Each new row is followed by what is left after taking away its nearest point in the smallest flat space through zero that holds the last named rows
In the rows, 128 means zero.
lenaf (3 x 39)
[[132 129 115 111 117 143 105 125 118 163  88 151  81  81 156 107 123 119
  143 117 126 193 161  85 138 148 172 115 157 128 145 110 152  98 132 165
  120 152 113]
 [125 134 110 111 119 131 104 117 126 155 128 138  97 111 131 129 122 127
  145 123 123 173 153 112 142 141 150 120 141 139 133 134 149 120 144 122
  140 153 107]
 [137 136 148 146 120 147 135 141 104 145  80 147 137  94 165  89 136 120
  116 113 137 154 128  98 119 147 141 120 143 111 133  67 131  99 113 187
   88 123 139]]
New rows
[121 151 102  88 124 133 108 118 128 147 163 121  78 159 108 147 137 125
 145 132 117 163 159 124 146 133 148 139 126 144 136 155 164 119 141 108
 146 142  93] -> [128 147 128 112 130 138 135 135 120 127 141 119 111 160 121 130 146 122
 123 131 126 130 135 126 128 128 133 144 120 126 134 124 144 114 118 140
 117 115 119]
[103 143 148 121 142 115 151 138 121 127 194 108 173 175  91 166 145 127
 119 117 118  74 114 160 122 135 126 126  95 135  84 139 115 161 141  60
 143 115 124] -> [112 130 144 108 140 130 144 145 117 140 137 127 128 128 123 142 141 115
 125 112 118 111 136 117 122 142 169 118 123 124 107 124 124 130 128 115
 126 121 126]

Losuv (2 x 39)
[[133 161 138 134  98 111  94 128  95  98  97 165  93 165 107 154  98 170
  123 173 108 124 140 149 201 142 167 108 186 138 112 164 140 121 114  88
   67 142 153]
 [146 102 161 143 103 101 119 137 156  94 127 128 147 146 149 132 117  85
  138 140 138 132 122 139  92 137  85 131 166 149 161 108 153 166 110 115
  130 108 105]]
New rows
[129 126 146 156 127  94 116 107 117 107 125 166 162 169 110 104 137 148
  86 153  90 120 123 164 154 129 142  86 193 142 120 142 133 129 132  73
  92 111 137] -> [121 115 131 148 151 111 138 104 128 133 143 145 176 143 116  88 157 137
  86 124  98 121 118 149 123 119 132  96 150 130 120 127 119 122 145  99
 126 109 129]
[134 143 148 125 170 136 117 110 106 121 141 154  99 137  97 144 149 149
  97  84 142 136 167 150 199 122 140 141 110 125 109 166 130 140 111 137
 158 183 117] -> [142 126 162 131 163 126 118 114 124 110 145 148 113 140 110 142 148 123
 102  83 150 138 162 152 171 124 114 145 119 133 127 151 140 159 105 137
 168 172 103]
[102 141 167 103 144 106 129 121  95 154 139 126 126 112 107 113 151 143
 142 114 141 163  94 128 138 118 148 128  94 120  87 165 111 124 117 111
 108 145 140] -> [110 129 181 109 134  94 126 125 108 140 139 125 135 119 116 114 147 124
 146 119 146 165  91 132 121 122 129 130 110 129 102 156 122 141 109 106
 110 136 130]

biza (4 x 39)
[[123 176 142 115 158 154 132 134 120 120 137 131 112 124 125 143  78 113
  104 151 119 156 127 145 107 133 141 124 112 146 127 133 144 167 126  79
  185  80 132]
 [124 184 117 150 143 104 149 144  87  95 136 150 153 152 108 163 129 171
  106  97 138 131 153 126 106 124 148 162 139 133 185 118 188 151 140 139
  159 137 101]
 [130 114 131 107 150 147 105 114 105 129 146 122  97 110 139 106 127 117
  129 159 127 129 123 122 138 116 128 115 127 140  96  91 115 144 113 155
  163 125 144]
 [106 117 144 118 109 102 134 151 146 124 143 108 121 129 112 115 109 138
  113 121 128  89  97 136 138 167 107  94 130 108 160 164 133 139 124  95
   79 123 121]]
New rows
[115 127 143 112 143 150  71 135 158 179 144 172 112 135 163 137 107 150
 124 142 120 170 181  89 122 115 130 160 144 174  92  97 141 100 153 103
 137 113 156] -> [102 120 147 111 131 124  75 149 156 170 156 164 113 140 151 130 108 170
 115 129 125 139 168  88 130 135 119 147 152 160 121 109 154 106 151 103
 106 124 146]
[117 116 139  96 137 107 125 118 105 128 169 107 107 142 120  95 121 153
 108 160 142  71 122 117 124 121 135  87 131 136 120  97 143 147  98 168
 145 126 148] -> [130 131 132 119 121 116 145 116 140 142 133 120 140 155 124 123 122 139
 120 141 137 103 139 125 107 113 144 113 122 136 117 129 136 117 116 136
 132 117 143]

Kod (5 x 39)
[[ 74 137 146  97 117 153 146 129 134 121 161 150  97 101 117 150  82 119
   55  96 117 163 148 120  87 149 180 155 166 124 162 130 120 125 133  96
   94 131 103]
 [120 118 135  80 124 108 192 142 132 163 131 105 184 129 133 127 165  82
   94 160 127 140 122 159 137 110 197 130  91 139 156  94 150 116 121 143
  132 133  87]
 [168 114 129 132 103 144 170 155  99 148 119 126 144 113 126 172 143  87
   88 103 126 136 107 117 146 110 196 120  91 130 162  65 132 130 104  90
  112 108  94]
 [127 134 106  85 134  97 144 155 151 158 110  89 186 158 145  59 150 128
  155 160 144 135 136 160 152 102 109 107  66 133  92 137 172 151 166 192
  146 153 109]
 [119 111 128 111  99 147 157 165 108 130 128 145 168 102  98 125 128  82
   85 110 107 175 107 124  64 126 190 131 149 125 115  89 137 105 111  86
  108 114  72]]
New rows
[ 91  91 127 101  87 113 149 134 137 126 146 144 163 158 104 107 166  96
  87 147 120 145 126 133  63 105 165 137 145 132 138 105 131  94 128 120
 146 107  94] -> [117 104 120 129  94 119 119 124 138 120 139 140 119 169 123 120 147 132
 109 125 136 119 138 115 110 104 121 127 122 128 144 119 124 125 142 128
 146 109 129]
[168 119 125 115 121 154 119 138 125 128 119 108 117 154 139 148 126 129
 116 129 128 135 109 131 151 132 112 162 116 105 185  85 136 152 125 114
 134 116 117] -> [146 119 125 107 126 148 110 134 133 120 123 112 127 155 131 125 126 132
 126 143 122 143 111 139 124 139  99 167 140 104 165 103 137 140 129 123
 139 121 117]
[131  68 130 128 124  97 126  93 105 123 151 146 131 165 102 120 207 101
 113 158 144  99 119 131  99 174 153 111 172 122 117 100 113 120  87 127
 138 131 135] -> [130  86 117 118 117 111 117 113 113 128 150 140 107 170 115 108 169 123
  99 121 158 110 140 119 120 169 140 103 141 116 114 108 128 161 121 135
 120 142 131]

veme (5 x 39)
[[124 128 146 155 131 135 147 153 151 113 169 136 101 133 104 124 155 131
  121 109 113 170 108 150 148 117 146  93 141 148 101  92 153 150 123 124
  101 125 116]
 [132 119 139 120 137 130 101 155 117  91  98 157 114  64 131 124 163 137
  118  97  73 161  69 100 127 136 138  88 138  75  90 119 139 134 105 139
  142 119 140]
 [130 121 110 138 159 136 120 144 108 140 140 129 139 130 135 165 152 151
  127 119 135 118 146 155 109 140 134 125 114 116 102 137 121 106 131 135
   94 163  95]
 [134 126 127 175 153 107 140 138 142  98 129 147 111 112 117 149 144 147
  119  85 114 161  87 138 136 124 160  99 128 136  63  76 133 134 110 127
  115 151 135]
 [130 145 115 141  99 131 107 158 138  56  63 188 111  81  82 131 155 132
  111 110 100 163  69  82 113 148 142  89 159  97  81 129 100 169 122 150
  144 102 145]]
New rows
[141 142 110 176 131  64 131 106 147  87  96 131 131 140 147 153 132 150
 139 116 172 146 109 115 124 132 152 154 105 153  76  80  90 121 124 124
 160 149 164] -> [130 133 134 127 118 110 115 137 133 112 136 118 127 138 151 127 165 138
 142 143 149 151 131 124 127 133 127 141 115 127 123 121 119 123 134 127
 144 122 131]
[116 114 127 127 149 142 117 160 102 140 119 148 114  89 120 131 175 122
 121 132  96 127 133 140 115 145 117 127 114 111 104 173 149 139 125 129
 116 120  87] -> [118 121 128 144 140 117 138 128 121 141 113 138 114 110 120 122 137 112
 125 133 117 120 134 135 128 132 121 147 111 146 112 149 144 144 124 117
 136 118 115]
[ 98 161 120 138 102 159 136 160 144 110 153  88 123 118 113 137 142 139
 119 138 136 143 135 141 117 133 112 137 151  99 134 143 159 139 115 121
  87 110  79] -> [105 159 116 145 111 131 137 132 143 108 126  83 131 109 132 138 114 140
 122 127 139 131 122 126 119 129 116 153 140 100 127 127 152 126 104 115
 114 120 108]

dav (5 x 39)
[[141 187 139 114 149 115 135 144 151 149 142  73  89  81 119 165 134 113
  117 137 158 109  92 114 153 153 140 139 140 104 137 156 110 106 118 126
  138 178  40]
 [126 146 143 111 115 144 146 112  88 159 204 177 127 146 150 162 119 159
  101 129 176 115 110  72 142 171 155 146 144 143 175 160 155 115 107 170
  191 115 149]
 [132 109 126 133 123 140 124 143  97 143 173 146 121 141 150 144 116 143
  143 135 161 108 136 132 135 127 134 122 136 151 148 109 137 105 122 135
  138 127 156]
 [117 149 151 109 139 118 130 122 124 146 156 135 105 135 131 149 141 151
  110 111 154 118 105 111 128 159 133 136 150 131 145 159 121 105 117 157
  160 134 107]
 [140 164 130 120 126 135 142 131 121 149 167 120 117 108 134 160 119 126
  114 143 161 115 107  94 151 153 148 142 132 122 153 148 140 120 116 135
  155 149  98]]
New rows
[104 153 144 130 118 134 141 144 135 145 121 122 139 116 117 147 120 141
 127 164 169 118 156  97 155 141 130 155 128 113 156 125 138  83 113 156
 153 122 122] -> [ 96 137 140 135 119 128 133 142 146 130  94 120 145 127 111 129 126 142
 133 155 148 128 165 116 141 128 116 149 123 116 140 116 136  90 122 146
 136 117 131]
[167 138 110 148 132 156 116 159 150 113  93 136 114 171 148 114 132 119
 150 110 139  96 135 156  89 139 129 138 134 127 145 117 104 129  92 130
 128 114 197] -> [170 163 109 144 131 154 124 154 161 116  94 124 113 160 142 124 132 114
 136 114 142  99 121 137  96 152 134 148 130 118 150 134 112 136  90 127
 137 128 171]
[132 151  99  91 146  88 138 142 141 129  97  80  99 130 130  92 139 131
 146 142 141 104 105 176  99  74 110 144 153 119 118 120 124 134 123 137
  95 117 103] -> [134 153  94  90 129 103 150 129 122 134 122 110 118 141 139  98 127 138
 133 150 149 108 105 145 105  86 123 154 147 125 136 128 150 147 118 147
 118 103 129]

Far (3 x 39)
[[104 139 109 119 125 130 137 105 128 127 162 124 115 140 179 111 145 123
  102 153 164 149 114 128 143  87 143 167 135 172 113 139 119 114 156 153
  116 127 149]
 [ 94 179 128 137 116  90 140 108  98 148  84 118 110 106 103 131 114  94
  113 113 103 124 192 163 173 160 114 107 149 128 147 136  91 169 102 127
  159 119 132]
 [ 94 160 136 124 145 122 130 114 131 132 104 104 110  97 143 133 144 122
  109 138 126  99 137 133 160 137 130 134 143 113 135 125  76 145 146 139
  124 142 143]]
New rows
[139  98 104 107 124 164 154 131 146 118 149 126 133 152 174 130 146 133
 129 145 134 129  84 105 134  79 133 161 105 135 128 125 148 109 135 149
 122 110 133] -> [132 118 112 114 120 146 156 130 133 128 115 122 129 136 143 138 134 119
 132 129 108 118 119 121 150 110 121 136 112 117 143 124 133 134 113 139
 141 107 127]
[118 153 132 182 104  88 141 134 105 108 139 119 127 138 120 135 128 111
 116 120 121 107 128 145  93 115 114 131 108 153 140 129 139 107 106 136
 120 103 159] -> [119 149 139 179 115  96 137 139 115 104 136 113 127 129 124 139 135 120
 118 124 121  92 116 137  90 117 116 132 107 138 140 123 130 105 116 136
 112 112 160]

Zuvab (4 x 39)
[[159 102 152 139 108  79 131 148 159 126 136  95 127 150  99 103  98 136
   95 137  75 101 127 164 154 112 131 134 145  85 113 107 144 118 125 104
  145 164 116]
 [147 101 122 131 136  79 128 150 162 128 125 110 140 140 120  95 102 125
  122 130 109 114 126 174 151 108 127 155 136  99 112 104 139 110 121 121
  135 149 103]
 [148  85 128 121 131  75 127 168 145 132 124  92 155 139 106 115  87 130
  106 147 106  98 144 169 182 102 122 151 146  82 109  89 159 124 126 121
  155 152 108]
 [157 102 128 133 130  85 130 147 155 132 130  99 145 141 108 102  99 132
  105 144 101 108 130 179 153 101 128 140 147  84 110 104 148 118 118 129
  141 148 110]]
New rows
[141 118 141 148 112 115 110 142 131 116 136 116 154 145 108 149 102 148
 126 155 101 112 149 161 153 116 119 114 144  87 120 121 136 116 124 119
 163 142 138] -> [123 134 129 147 123 131 108 129 130 112 131 142 144 137 130 147 121 139
 153 136 124 131 140 145 130 130 120 121 127 119 128 135 116 110 126 121
 146 129 137]
[104 169 120 106 105 146 107 114 112 116 129 145 111 135 160 167 132 146
 140 107 125 134 133  81  99 175 141 100 102 158 123 167 102 126 135 113
 126 116 160] -> [126 146 105 106 121 112 108 131 133 123 126 124 136 140 150 144 108 146
 128 124 119 122 137 133 120 146 139 116 118 121 106 144 121 117 123 128
 135 123 140]
